Here is a tiny trained network, its code and every weight. The questions are about switching its units off for an input and a class, where a switched-off unit gives its printed mean instead of its output.

import numpy as np


def w(rows, s, z=0):
    codes = np.array(rows[::2]) - 128.0
    scale = np.full(codes.shape[1], s)
    scale[-1] = z or s
    return codes * scale


def norm(h):
    return h / np.sqrt((h * h).mean(-1, keepdims=True) + 1e-5)


def f(y):
    return y / 2 * (1 + np.tanh(0.7978845608 * (y + 0.044715 * y**3)))


def log_softmax(a):
    a = a - a.max(-1, keepdims=True)
    return a - np.log(np.exp(a).sum(-1, keepdims=True))


def net(x, mask):
    res = np.array(x, float).reshape(1, 7) / 4 @ E
    u = 0
    for l in range(2):
        y = f(norm(res) @ A[l][:, :-1].T + A[l][:, -1])
        res = res + np.where(mask[u : u + 8], y, B[l][:, -1]) @ B[l][:, :-1]
        u += 8
    return log_softmax(norm(res)[-1] @ U[:, :-1].T + U[:, -1])


A, B = {}, {}
E = w([
[167,136,179,234,163,104,128,90],'x0',
[77,91,206,201,78,131,111,40],'x1',
[217,83,100,106,84,56,72,137],'x2',
[83,150,140,88,83,102,182,158],'x3',
[151,207,105,146,184,57,157,69],'x4',
[78,142,98,179,162,189,140,193],'x5',
[120,113,255,191,187,149,181,251],'x6',
],0.0019)
A[0] = w([
[83,123,103,144,123,187,117,102,193],'L0N1',
[133,151,119,90,121,143,136,164,1],'L0N2',
[156,120,103,93,140,155,110,193,25],'L0N3',
[111,253,89,131,148,98,151,122,229],'L0N4',
[195,128,124,106,147,78,117,138,100],'L0N5',
[131,110,168,157,132,132,84,65,161],'L0N6',
[95,155,142,61,99,139,138,147,44],'L0N7',
[149,138,105,92,100,133,89,94,158],'L0N8',
],0.0058,0.00098)
B[0] = w([
[141,230,200,100,130,171,145,195,208],'L0N1',
[152,4,123,147,56,89,124,137,127],'L0N2',
[86,38,120,60,177,41,134,148,173],'L0N3',
[165,109,106,177,184,198,187,124,254],'L0N4',
[95,191,126,173,129,238,159,123,175],'L0N5',
[138,83,124,70,136,68,168,212,214],'L0N6',
[143,64,77,125,108,111,142,218,154],'L0N7',
[138,175,130,207,133,108,187,120,202],'L0N8',
],0.0041,0.002)
A[1] = w([
[133,128,91,139,74,78,213,74,134],'L1N1',
[57,186,255,179,161,190,159,146,248],'L1N2',
[61,145,163,71,84,161,126,141,143],'L1N3',
[243,46,131,197,165,126,69,172,197],'L1N4',
[146,74,231,129,56,147,89,141,187],'L1N5',
[114,101,62,43,181,125,118,119,165],'L1N6',
[115,149,116,184,169,105,44,160,74],'L1N7',
[147,147,33,72,54,167,92,77,198],'L1N8',
],0.0043,0.0014)
B[1] = w([
[115,78,186,124,170,124,64,174,150],'L1N1',
[181,252,86,210,196,166,160,4,254],'L1N2',
[163,161,41,167,136,177,133,191,150],'L1N3',
[108,151,87,131,177,172,237,126,182],'L1N4',
[162,215,94,159,210,162,140,91,180],'L1N5',
[109,101,172,177,132,131,215,142,148],'L1N6',
[132,78,91,99,138,82,192,189,125],'L1N7',
[162,169,213,178,200,114,133,82,165],'L1N8',
],0.0041,0.0044)
U = w([
[62,94,140,103,76,125,73,115,1],'0',
[70,139,106,106,38,186,63,184,55],'1',
[162,202,130,195,209,175,181,73,198],'2',
[158,96,204,124,65,38,10,80,136],'3',
[123,2,101,86,130,124,198,225,176],'4',
],0.0085,0.0031)

Each question gives the input, the list of numbers given to net, and the class t.
The units are the neurons (one row each of A and B). Each row of codes is followed by its name. A weight is (code - 128) times the scale printed after its matrix; where a second scale follows, it is the last column's (A, B and U).
mask holds one flag per neuron, layer by layer. A switched-off neuron (its flag False) gives its mean, the last column of its row in B, instead of its output. The means were averaged over made-up inputs and are rounded, as every weight is.
A unit's drop is (log p(t) with every unit on - log p(t) with that unit switched off) / (log p(t) with every unit on - log p(t) with every unit switched off).
The circuit of an input: a set's keep is (log p(t) with only the set's units on - log p(t) with every unit switched off) / (log p(t) with every unit on - log p(t) with every unit switched off). Starting from the 12 units with the biggest drops (on a tie, the unit counted first), units are removed one at a time, each time the one whose removal leaves the highest keep (on an exact tie, the one counted first), for as long as the keep stays at least 0.8.
units of the circuit, in order: the units of the circuit, biggest drop first
top k neurons: the k neurons with the biggest drops, biggest first
k most important neurons of layer l: the k neurons of layer l with the biggest drops, biggest first
drop when u is switched off: that unit's drop, to one decimal
input [-7,-5,2,0,-3,5,-7], class 4: units of the circuit, in order -> (L1N2 L1N6)
input [-3,-1,3,-6,2,-6,-7], class 3: units of the circuit, in order -> (L1N2)
input [-2,2,3,8,-2,2,-5], class 3: units of the circuit, in order -> (L1N2 L1N8 L1N4)
input [2,-1,6,5,-6,-7,-2], class 3: top 3 neurons -> (L1N2 L0N4 L1N1)
input [-4,5,7,8,7,-6,-2], class 3: top 2 neurons -> (L1N2 L1N1)
input [-7,4,7,7,2,2,2], class 4: top 2 neurons -> (L0N7 L1N2)
input [-2,1,-3,6,-2,-7,-5], class 3: top 2 neurons -> (L1N2 L1N8)
input [0,8,0,6,3,-3,-8], class 3: units of the circuit, in order -> (L1N2 L1N1)
input [6,-8,3,-2,-8,-1,5], class 4: units of the circuit, in order -> (L0N3 L1N2)
input [5,-2,1,0,-6,-6,-6], class 3: top 2 neurons -> (L1N2 L0N8)
input [-3,1,6,4,-6,1,-3], class 4: top 3 neurons -> (L1N2 L0N7 L0N3)
input [4,-6,4,-5,-3,8,-4], class 4: top 4 neurons -> (L1N2 L0N3 L1N5 L1N7)
input [-2,4,0,-3,-7,-3,-6], class 3: top 4 neurons -> (L1N2 L1N4 L0N5 L0N4)
input [3,5,6,-1,0,-2,-7], class 3: top neuron -> (L1N2)
input [-2,3,3,-5,3,-3,-2], class 3: 3 most important neurons of layer 1 -> (L1N2 L1N5 L1N1)
input [-1,-7,5,8,6,-1,0], class 4: top 3 neurons -> (L1N2 L1N5 L0N2)
input [-7,-2,-3,3,-5,-2,-6], class 4: 3 most important neurons of layer 1 -> (L1N2 L1N6 L1N8)
input [-1,3,4,4,5,-4,-5], class 3: drop when L1N2 is switched off -> 0.5
input [-8,3,-3,0,1,-6,-7], class 3: drop when L1N2 is switched off -> 0.8
input [-8,-3,-1,-3,2,7,8], class 4: drop when L0N5 is switched off -> 0.1
